Known rows, with every way that one mark hangs from another
nive{savo{sovize{pibekil{fimok} poku}}}: [377, 143, -200, -174, 212, 25, -47, -142, -189, -43, 116, -2, 83, 23, -279, 218, -373, 0, -51, -158, -295, -227, -33, -231, -201, 42, 211, 101, 92, -153, 30, -398, 108, -263, -260, 126, 389, 190, -118, 63, 140, -258, 407, -168, 145, -298, -214, -255, 321]
zibis{zevik{nive{savo sovize{fimok}}}}: [437, -95, -6, 53, 223, 244, -43, -76, -425, -168, 182, -137, -114, -224, -337, 158, -354, -227, 189, 90, -72, 44, 413, -395, -44, 157, 142, 178, 154, -177, -71, -219, 96, -279, -21, -177, 174, 125, -17, -69, 167, -173, 244, 61, 115, -249, -469, -185, 164]
nive{savo sovize{poku}}: [325, 138, -69, -257, 36, 173, 37, -34, -94, 10, 225, -87, -156, -46, -256, 201, -366, -121, 64, 92, -339, -34, 118, -103, -210, 84, 168, 143, 159, -163, -81, -487, 83, -180, -87, 136, 138, 201, 120, 122, 126, -139, 270, -48, 127, -199, -203, -274, 273]
poku{zevik{nive{sovize{fimok pibekil}} penofi}}: [505, 9, -144, -96, 308, 165, -88, 93, -300, -62, 316, 4, 178, -39, -449, 145, -437, 39, -51, -18, 36, -40, 152, -288, -8, 256, 231, 114, -16, -255, -9, -330, -271, -273, 108, -32, 389, 18, 150, -77, 124, -56, 184, -115, 89, -245, -398, -283, 247]
poku{zevik{penofi{tunore}}}: [436, 54, -170, 36, 194, 312, 78, -38, -158, -105, 326, 69, 173, 97, -333, -61, -349, -44, -11, -26, -103, -105, 173, -123, 9, 339, 120, 23, 63, -70, -41, -335, -237, -144, 127, 126, 125, -116, 36, -180, -66, -58, 185, -93, 157, -282, -264, -178, 159]
pibekil{fimok{savo sovize}}: [583, 47, 24, 13, 57, 189, -20, 109, -426, -89, 82, 11, 364, -176, -327, -79, -314, -299, 271, -93, 53, -180, 83, -241, -266, 99, 130, 42, 25, -76, -167, -388, -54, -154, -14, -140, 73, 257, -205, -205, 52, 60, 480, 19, 298, -184, -139, -112, -11]
nive{sovize{pibekil poku{penofi}}}: [333, 91, -165, -133, 99, 62, -25, 60, 20, -9, 136, 36, 11, 15, -269, 177, -426, 32, -90, 80, -377, -149, 17, -113, -177, 113, 152, 51, 159, -242, -17, -501, -264, -142, -272, 127, 373, 64, 72, 103, 162, -129, 185, -59, -33, -252, -234, -345, 294]
zibis{zevik{nive{savo{penofi{poku{sovize{fimok}}}}}}}: [395, -188, -121, 175, 391, 82, 16, -302, -537, -202, 241, -165, 1, 30, -213, 104, -301, -70, -97, 89, 166, 75, 301, -363, -42, 131, 44, 17, 148, -99, -93, -181, 33, -184, -109, 77, 139, 17, -79, -130, 64, -155, 256, -108, 19, -230, -451, -203, 179]
penofi{fimok{pibekil sovize{nive{savo}} zibis} tunore}: [538, -85, -203, 55, -81, 172, -145, 314, -582, -270, 207, 28, -7, 136, -29, -37, -517, -370, -62, 74, 29, -322, 100, -349, -58, 101, 115, 88, 167, -213, 119, -69, 113, -132, -84, 11, 56, 226, -373, -293, -237, 25, 453, -117, 425, -564, 111, -57, 112]
pibekil{fimok{savo{buna} sovize}}: [628, 68, -88, -1, 184, 145, -98, -50, -370, 13, 143, -71, 300, -240, -337, -9, -256, -271, 352, -163, 38, -180, 48, -276, -346, 163, 157, 28, -79, -99, -185, -320, -20, -105, -47, -170, 60, 319, -259, -175, 34, 79, 413, 117, 287, -212, -125, -129, -27]
zevik{nive{savo{fimok{sovize} penofi}}}: [459, 3, -58, 141, 343, 177, -74, -180, -412, 65, 550, -182, 160, 96, -287, 161, -105, -335, 149, 122, 228, 16, 155, -304, -105, 143, 176, 67, 116, -255, -78, -367, 168, -183, -65, -42, 143, 298, 79, -42, 116, -226, 400, -21, 244, -52, -484, -327, 208]
penofi{fimok poku tunore zevik{nive{sovize}}}: [161, -64, -339, 188, 246, 370, -13, 1, -560, -130, 43, 451, -6, 431, -126, 153, -152, -293, -125, 218, -60, -97, 442, 102, 20, 219, -1, 114, 217, -83, 85, -21, 88, -375, -130, 294, -2, -119, -261, -241, -33, -12, 125, -118, 317, -371, -297, -101, 288]
buna{penofi poku sovize}: [522, 37, 125, 5, 66, 83, 79, -129, 8, -226, 347, 138, 107, -251, -561, -286, -154, -339, 34, 3, -355, -7, 79, -186, -312, 191, 289, -239, 7, -291, -172, -546, 266, -198, -14, 170, 114, -93, -57, 141, 62, -168, 79, 101, 143, -176, -242, -248, 524]
zevik{nive{savo{fimok{zibis} sovize{pibekil}}}}: [460, 101, -239, -4, 234, 211, -99, -171, -321, 3, 457, -117, -66, -3, -311, 202, -142, -217, 57, 8, 96, -99, -30, -439, -114, 32, 229, 65, 92, -285, 12, -270, 156, -259, -144, -83, 280, 214, -80, -80, 60, -323, 386, -165, 177, -222, -355, -205, 315]
pibekil{fimok{savo{nive penofi{poku}} sovize zibis}}: [574, 14, -249, 114, 147, 38, -19, -51, -519, -113, 293, -61, 302, -34, -138, 54, -147, -304, 35, -99, 378, -179, -144, -145, -346, -63, 55, -127, -17, -64, -180, -269, 31, -155, -186, -111, -87, 268, -400, -221, -64, 20, 524, -190, 184, -145, -126, -44, 44]
pibekil{fimok{sovize{nive} zibis{zevik}}}: [610, -66, -12, 23, 90, 55, 199, 133, -399, -263, 58, -52, 209, -361, -97, 2, -565, -275, 330, -59, 110, -212, 205, -405, -309, 95, 115, -43, 130, 153, -81, -307, -14, -282, -22, -298, 57, 253, -473, -182, 16, -50, 444, -31, 279, -292, -158, 127, 32]
penofi{fimok{pibekil savo{buna} zibis} tunore}: [633, 1, -397, 216, -21, 426, -267, -27, -550, -135, 223, 26, 15, 138, -149, -223, -146, -183, 35, -92, -93, -395, -4, -273, -80, 170, 93, 39, 11, -285, 2, 15, -16, -23, -99, -49, -17, 202, -524, -382, -306, 168, 344, 69, 273, -572, 70, -68, 4]
fimok{pibekil savo{buna nive} zibis{zevik}}: [744, -71, -461, 129, 63, 214, -220, -317, -302, -163, 403, -216, -195, -250, -247, -92, -104, -2, 289, -224, 136, -111, -98, -532, -337, -45, 33, -47, -7, -251, -89, 43, -196, 94, -145, -303, -132, 171, -516, -324, -129, -25, 386, 9, 98, -384, -33, -49, 81]
buna{poku{zevik} sovize{nive{savo}} tunore}: [369, 49, 65, -348, 261, 13, 81, -13, -94, -172, 278, -39, -159, -244, -614, -169, -549, -272, 108, -128, -252, -80, 162, -496, -215, 155, 455, -79, 123, -178, 129, -577, 412, -270, 47, 295, 167, -269, -77, 192, -102, -253, 175, 62, 244, -267, -128, -200, 582]
nive{savo{buna{penofi tunore} sovize}}: [481, 108, -129, -40, 338, -8, -202, -393, 18, 32, 428, -300, -21, -213, -535, 137, -69, -347, 120, -117, -197, -84, 96, -364, -176, 125, 330, 13, 207, -236, -228, -236, 317, -78, -192, 18, 168, 163, -47, -8, 22, -232, 130, 96, 119, -134, -359, -326, 323]
nive{sovize{fimok{pibekil savo zibis} poku{zevik}}}: [569, -123, -126, -204, -45, 83, -60, 257, -374, -89, 108, -184, -36, -62, -129, -56, -594, 175, -27, -120, -186, -260, 15, -357, -170, -15, 188, 153, 91, -175, -11, -247, -309, -108, 72, -32, 137, 156, -166, -83, -141, 158, 328, -76, 161, -401, 14, -140, 35]
pibekil{fimok{savo{buna penofi} sovize{poku} zibis}}: [685, -51, -190, -9, 245, 6, -41, -89, -455, 48, 260, -221, 284, -154, -99, 85, -348, -78, 192, -247, 144, -265, -69, -212, -427, 73, 154, -122, -79, 19, -158, -373, 17, -158, -96, -174, 58, 403, -365, -85, -95, 114, 428, 18, 189, -233, -137, -110, -6]
sovize{fimok nive{savo} pibekil poku{zevik{penofi}}}: [340, 5, -198, -295, 328, -77, -27, 64, -316, -174, 379, -6, 61, 189, -268, 150, -842, 343, -183, -163, -118, -222, 66, -264, 77, -16, 250, 287, -42, -216, 193, -253, -144, -247, -26, 208, 580, -124, 62, -73, -17, -270, 290, -91, 40, -347, -165, -217, 409]
sovize{nive{savo{buna}} poku{zevik}}: [272, 166, -231, -382, 350, -48, 128, -205, -54, -14, 371, -89, -110, 78, -306, 188, -652, 249, 155, -87, -188, -87, 157, -267, -220, 114, 230, 194, 1, -141, 58, -372, -36, -83, -58, 178, 207, 10, 13, -4, -84, -248, 292, 22, 130, -267, -136, -77, 335]
fimok{pibekil sovize zibis}: [658, -95, -55, 82, -163, 145, 85, 125, -261, -114, 210, -91, 103, -114, -135, -97, -373, -282, 211, 36, 14, -153, -106, -451, -278, 95, 142, -10, 143, -98, -176, -301, -268, -4, 98, -144, 37, 301, -295, -249, -40, 168, 446, -199, 252, -347, 65, -189, 12]
penofi{fimok{sovize} zevik}: [443, -76, -86, 67, 81, 224, 18, 57, -384, -174, 169, 2, 320, 214, -91, 161, -308, -383, 213, 151, -32, -161, 298, -164, -218, 189, -33, 176, 262, -20, -237, -124, -142, -323, 15, -44, 49, 92, -248, -334, -39, 94, 251, -94, 361, -275, -144, -169, 126]
buna{sovize tunore{penofi}}: [474, 77, 48, 41, 266, 45, -13, -125, -87, -112, 267, -176, -6, -282, -528, -184, -234, -444, 188, 83, -215, -101, 98, -390, -154, 94, 379, -112, 196, -175, -294, -476, 117, -93, -56, 116, 296, -151, -71, -62, 11, -30, 299, 20, 67, -104, -267, -398, 263]
savo{buna{tunore} penofi{fimok poku}}: [325, 93, -292, 266, 455, 225, -41, -480, -303, 92, 314, -74, 252, 253, -251, -20, 110, -251, 83, 98, -103, -305, 51, -106, -37, 263, 227, -11, 167, -66, -229, -222, 97, -109, -236, 244, 79, 168, -426, -146, -87, 69, 200, 109, 2, -216, -302, -266, 208]
savo{buna{tunore} penofi{poku{zevik}} sovize{pibekil}}: [354, 24, -467, -25, 587, -108, -114, -372, -97, 195, 315, -228, 65, 97, -388, 235, -11, 134, -17, -189, -111, -249, -108, -309, -228, 110, 274, -43, 221, -115, -17, -243, -73, -36, -334, 321, 284, 67, -254, 99, -47, -22, 133, -130, -42, -274, -323, -383, 308]
pibekil{fimok{savo{buna} sovize{poku}}}: [549, 9, -95, -92, 248, 54, -66, -70, -350, 54, 99, -21, 256, -180, -242, 15, -405, -65, 277, -179, -23, -207, 31, -226, -330, 138, 179, 9, -122, -20, -107, -383, -74, -132, -69, -46, 105, 258, -246, -111, 9, 63, 424, 105, 220, -249, -110, -134, 70]
sovize{fimok{savo{buna} zibis} nive}: [394, 143, -193, -71, 173, 112, 77, -46, -480, -91, 421, -136, -37, -86, -319, -35, -492, -132, 287, 39, 69, -292, 56, -339, -130, -105, 237, 149, -130, -174, -123, -99, -56, -28, -20, -138, 241, 120, -279, -249, -173, -90, 398, 117, 104, -214, -108, 28, 17]
fimok{pibekil savo{buna sovize{nive}} zibis}: [618, 33, -435, -151, 103, 68, -123, -87, -335, 13, 457, -186, -235, -122, -379, -1, -243, 2, 210, -125, 91, -221, -146, -521, -374, -123, 234, -117, 37, -240, -16, -51, -117, 205, -187, -115, 75, 358, -308, -133, -177, -99, 498, -105, 253, -356, 57, -37, 46]
zibis{zevik{nive{savo}}}: [440, -46, -56, 121, 223, 334, 57, -284, -315, -189, 265, -27, -58, -118, -397, 63, -263, -152, 271, 31, -3, 98, 348, -386, -77, 201, 105, 103, 153, -141, -92, -292, 67, -202, -12, -146, 99, 48, -56, -199, 125, -223, 297, 17, 89, -238, -442, -140, 236]
fimok{savo{buna} sovize zibis{zevik}}: [779, -244, -168, -13, 52, 199, -107, -20, -401, -93, 336, -391, -116, -432, -187, 76, -291, -150, 444, -158, 200, -53, 51, -502, -418, 46, 31, -44, 62, -16, -233, -135, -119, -31, 4, -352, -128, 232, -313, -290, -176, 158, 263, 60, 125, -381, -44, -37, -34]
pibekil{fimok{savo{buna} sovize{nive} zibis{zevik}}}: [749, -107, -169, -51, 171, 67, -42, 52, -502, -165, 189, -191, 80, -451, -191, 21, -460, -167, 416, -250, 228, -195, 140, -462, -417, 23, 114, -63, 3, 46, -67, -164, 45, -149, -83, -372, -27, 316, -491, -220, -94, 1, 416, 112, 285, -334, -75, 138, -27]
sovize{fimok{zibis{zevik}} nive{savo{pibekil}}}: [394, 85, -166, 85, 107, 154, -9, -8, -429, -319, 351, -232, -48, -134, -154, 15, -447, -203, 107, 21, -71, -250, 207, -422, 11, -38, 85, 243, 158, -157, -25, -141, 122, -210, -103, -184, 290, 126, -302, -209, -64, -158, 340, 1, 135, -348, -224, 117, 204]
pibekil{fimok{savo sovize{nive} zibis}}: [607, 57, -51, -106, 7, 96, 77, 233, -507, -169, 185, -15, 226, -239, -253, -53, -511, -289, 273, -96, 231, -237, 42, -311, -325, -44, 166, -23, 12, -19, -87, -338, 20, -159, -19, -239, 60, 287, -333, -231, -75, -6, 542, -42, 328, -214, -39, 91, -2]
buna{penofi sovize{pibekil} tunore}: [572, 69, 90, 58, 100, 18, -208, -110, -33, -207, 263, 46, 210, -280, -614, -222, -233, -261, 98, -109, -276, -182, 56, -359, -89, 91, 398, -12, 216, -320, -167, -425, 212, -196, -136, 124, 390, -195, -151, -17, 63, -73, 79, 102, 21, -178, -375, -386, 573]
nive{sovize{pibekil poku{penofi{fimok} zevik}}}: [431, 30, -197, -207, 134, 68, -135, 176, -54, -107, 72, -58, 169, 129, -177, 199, -507, 143, -213, 7, -357, -232, 86, -175, -151, 249, 112, 121, 211, -274, -14, -427, -314, -261, -240, 85, 313, 49, 9, 0, -1, -22, 142, -68, 39, -408, -156, -247, 277]

Rows
[680, -5, -218, -39, -61, 306, -199, 56, -224, -111, 315, -330, -200, -278, -73, 151, -118, -204, 129, -130, -190, -142, 30, -369, -231, -22, 58, 174, 301, -241, 28, -219, 182, -319, -170, -188, 99, 305, -239, 30, 97, -145, 158, 26, 177, -341, -193, -195, 227] : nive{savo{fimok{zibis{zevik}}} sovize{pibekil}}
[280, 20, -241, 218, 182, 399, 122, -180, -282, -60, 327, 336, 38, 228, -271, -118, -123, -193, -113, 131, -72, -84, 63, 77, 113, 226, 118, -81, 29, -9, -50, -253, -96, -76, -22, 349, 81, -105, -67, -209, 8, -102, 225, -124, 66, -266, -209, -192, 221] : zevik{penofi{poku tunore}}
[316, -194, -102, 210, 214, 18, 74, -137, -233, -154, 92, 87, 220, 378, -76, -38, -633, -11, -126, 8, -330, -237, 214, -251, 49, 121, 135, 179, 162, -125, -74, -117, -380, -136, -67, 85, 370, -104, -173, -229, 28, -139, 280, -40, 143, -270, -170, -320, 110] : sovize{fimok{pibekil} poku{penofi{zevik}}}
[403, 41, -185, 9, 166, 217, 131, -227, -183, -73, 346, 81, 95, 79, -272, -67, -188, -131, -165, 179, 88, 41, -42, -101, -96, 208, 72, -189, 45, 15, -227, -343, -264, -34, -1, 299, 58, -6, 34, -169, 46, -62, 241, -260, 39, -175, -137, -197, 213] : zevik{penofi{poku{sovize}}}
[385, 48, -367, 80, 304, 116, -145, -265, -281, 86, 505, -200, 11, 273, -177, 224, 150, -99, -141, -29, -80, -179, -131, -181, -134, -67, 124, 63, 266, -273, 10, -200, 186, -122, -400, 263, 223, 285, -101, 99, 83, -301, 322, -171, 124, -193, -294, -355, 290] : nive{savo{fimok penofi{poku} sovize{pibekil}}}
[176, -93, -208, 195, 361, 207, 20, -144, -338, -159, 126, 304, 179, 483, -123, 113, -520, -116, -187, 153, -148, -170, 414, -31, 93, 315, 65, 49, 140, -91, 27, -210, -129, -327, -168, 156, 241, -239, -99, -277, -80, -210, 197, -40, 166, -317, -369, -179, 289] : sovize{poku{penofi{fimok tunore zevik{nive}}}}
[631, 40, -236, 337, 69, 274, 38, -204, -285, 16, 496, -204, 230, 159, -39, -194, 49, -188, 112, 15, -38, -308, -106, -296, -152, 59, 134, -26, 225, -177, -97, -250, -108, -47, -88, -68, 68, 408, -396, -77, -9, -62, 418, -38, 227, -165, -235, -232, 35] : savo{fimok{pibekil zibis} penofi}
[462, -27, -260, 12, 192, 288, -28, -160, -495, -205, 334, -66, 54, 242, -183, 327, -261, -388, 34, 58, 128, -80, 278, -298, -180, 146, 71, 83, 232, -117, -183, -49, 196, -432, -40, -187, 77, 143, -227, -341, -105, -166, 298, -249, 351, -298, -260, -57, 226] : penofi{fimok{zibis} zevik{nive{savo{sovize}}}}
[470, -116, -379, 289, 197, 179, 12, -122, -310, -225, 180, 95, 110, 410, -101, -82, -15, -196, -126, 29, -170, -96, 134, -76, -156, 9, -38, 67, 311, -196, -191, 19, -186, -76, -134, 161, 58, 49, -368, -435, -20, 101, 307, -161, 252, -324, 44, -255, 78] : tunore{penofi{fimok{pibekil} poku zevik}}
[245, -70, -257, 25, 235, 171, -20, -79, -451, -105, 161, 214, -93, 261, -273, 298, -280, -168, -64, -4, -63, 49, 256, -99, -64, -25, 86, 307, 169, -234, 38, -72, 114, -347, -78, 169, 261, -66, -81, -151, 174, -123, 132, -160, 186, -235, -282, -297, 344] : penofi{poku zevik{nive{savo sovize{fimok pibekil}}}}
[496, -170, -358, 155, 93, 203, 24, -143, -545, -268, 94, 196, 106, 375, -4, -28, -282, -150, -230, 93, 222, -63, 129, -300, -178, 159, -36, -57, 216, -59, -91, 11, -188, -237, -9, 117, -62, 16, -467, -450, -141, 111, 275, -371, 322, -424, 11, -37, 207] : penofi{fimok{pibekil zibis} poku{sovize} zevik{nive}}
[142, 125, -96, -104, 264, -8, 252, -106, -47, -89, 295, 140, 57, 189, -295, 34, -647, 32, 7, 219, -180, -151, 165, -150, -58, 94, 215, -6, 90, -94, -32, -460, -250, -30, -221, 170, 322, -65, 54, -60, 15, -358, 379, -16, 13, -141, -244, -105, 274] : sovize{nive poku{penofi}}
[261, 50, -245, 230, 119, 392, 34, -42, -417, -210, 101, 246, 208, 394, -100, 20, -243, -325, 55, 130, -244, -287, 406, 27, -4, 226, -43, 202, 231, -61, -32, -49, -18, -342, -55, 139, 96, -124, -346, -321, -101, -9, 167, -17, 340, -345, -249, -133, 172] : penofi{fimok tunore zevik}
[384, -133, -229, 176, 412, 185, -67, -250, -444, -106, 334, -114, -129, -9, -346, 225, -172, -127, 52, 23, 43, 8, 378, -321, -78, 162, 94, -50, 229, -130, 57, -199, 182, -169, -219, -3, 144, 86, -27, -1, 57, -300, 295, -85, 133, -274, -596, -222, 214] : zibis{zevik{nive{savo{penofi{tunore} sovize}}}}
[424, -27, -294, 257, 84, 495, 45, -87, -466, -188, 313, 248, 125, 291, -62, -115, -129, -304, -227, 153, 24, -240, 14, 42, 134, 279, 80, -111, 48, 11, -124, -138, -6, -234, -27, 193, -5, 9, -310, -383, -186, 14, 241, -161, 109, -433, -71, -32, 172] : zevik{penofi{fimok{zibis} poku tunore}}
[256, -7, -191, 259, 179, 241, 101, -113, -132, -172, 185, 162, 130, 301, -230, 61, -365, -334, -33, 70, -241, -109, 366, -47, -24, 235, 7, 78, 250, -120, -73, -181, -137, -169, -129, 68, 169, -225, -69, -238, -7, -205, 114, -27, 212, -196, -313, -244, 112] : poku{penofi{tunore zevik}}
[524, 38, 208, 114, 84, 24, -41, -84, -209, -273, 309, -18, 289, -164, -439, -184, -346, -340, 69, 103, -256, -144, 183, -281, -65, 152, 319, 52, 42, -308, -358, -298, 119, -188, -17, 15, 320, -68, -32, -74, 33, -111, 188, 102, 102, -138, -360, -236, 301] : buna{penofi sovize{fimok}}
[588, -40, -116, 58, -16, 99, 46, 155, -314, -46, 392, -106, 62, -66, -36, -143, -341, -253, 246, 97, 109, -259, -61, -487, -195, -26, 180, 23, 165, -112, 20, -205, -173, -31, -16, -82, 57, 333, -353, -153, -53, -77, 498, -57, 366, -265, -3, -75, 88] : savo{fimok{pibekil sovize{nive} zibis}}
[420, -123, -92, -246, 129, -159, 105, 216, -192, -73, 170, 43, 74, 59, -189, -17, -752, 237, 118, -1, -53, -147, 73, -424, -232, 62, 197, 82, 128, -83, 128, -362, -430, 41, 17, 181, 179, 91, -87, -68, -55, 0, 469, -158, 270, -368, 23, -153, 225] : fimok{pibekil sovize{nive poku{zevik}}}
[164, -6, -325, -5, 259, 156, 4, 41, -328, -26, 78, 391, -118, 200, -252, 239, -438, 27, 7, 19, -199, -87, 365, 16, -103, 71, 66, 153, 129, -120, 280, -239, -71, -335, -99, 252, 318, -216, -83, 8, 125, -109, 107, -108, 213, -287, -436, -303, 417] : penofi{tunore zevik{nive{sovize{pibekil poku}}}}
[257, 161, -323, -128, 352, -199, -80, -32, -189, -10, 315, -158, 160, 124, -190, 306, -389, 189, -139, 50, -130, -254, -18, -103, -186, -36, 116, 164, 16, -294, 39, -333, -282, -222, -264, 170, 397, 22, -53, 177, 95, -116, 273, -151, -50, -147, -424, -366, 326] : savo{nive{sovize{fimok pibekil poku{zevik}}} penofi}
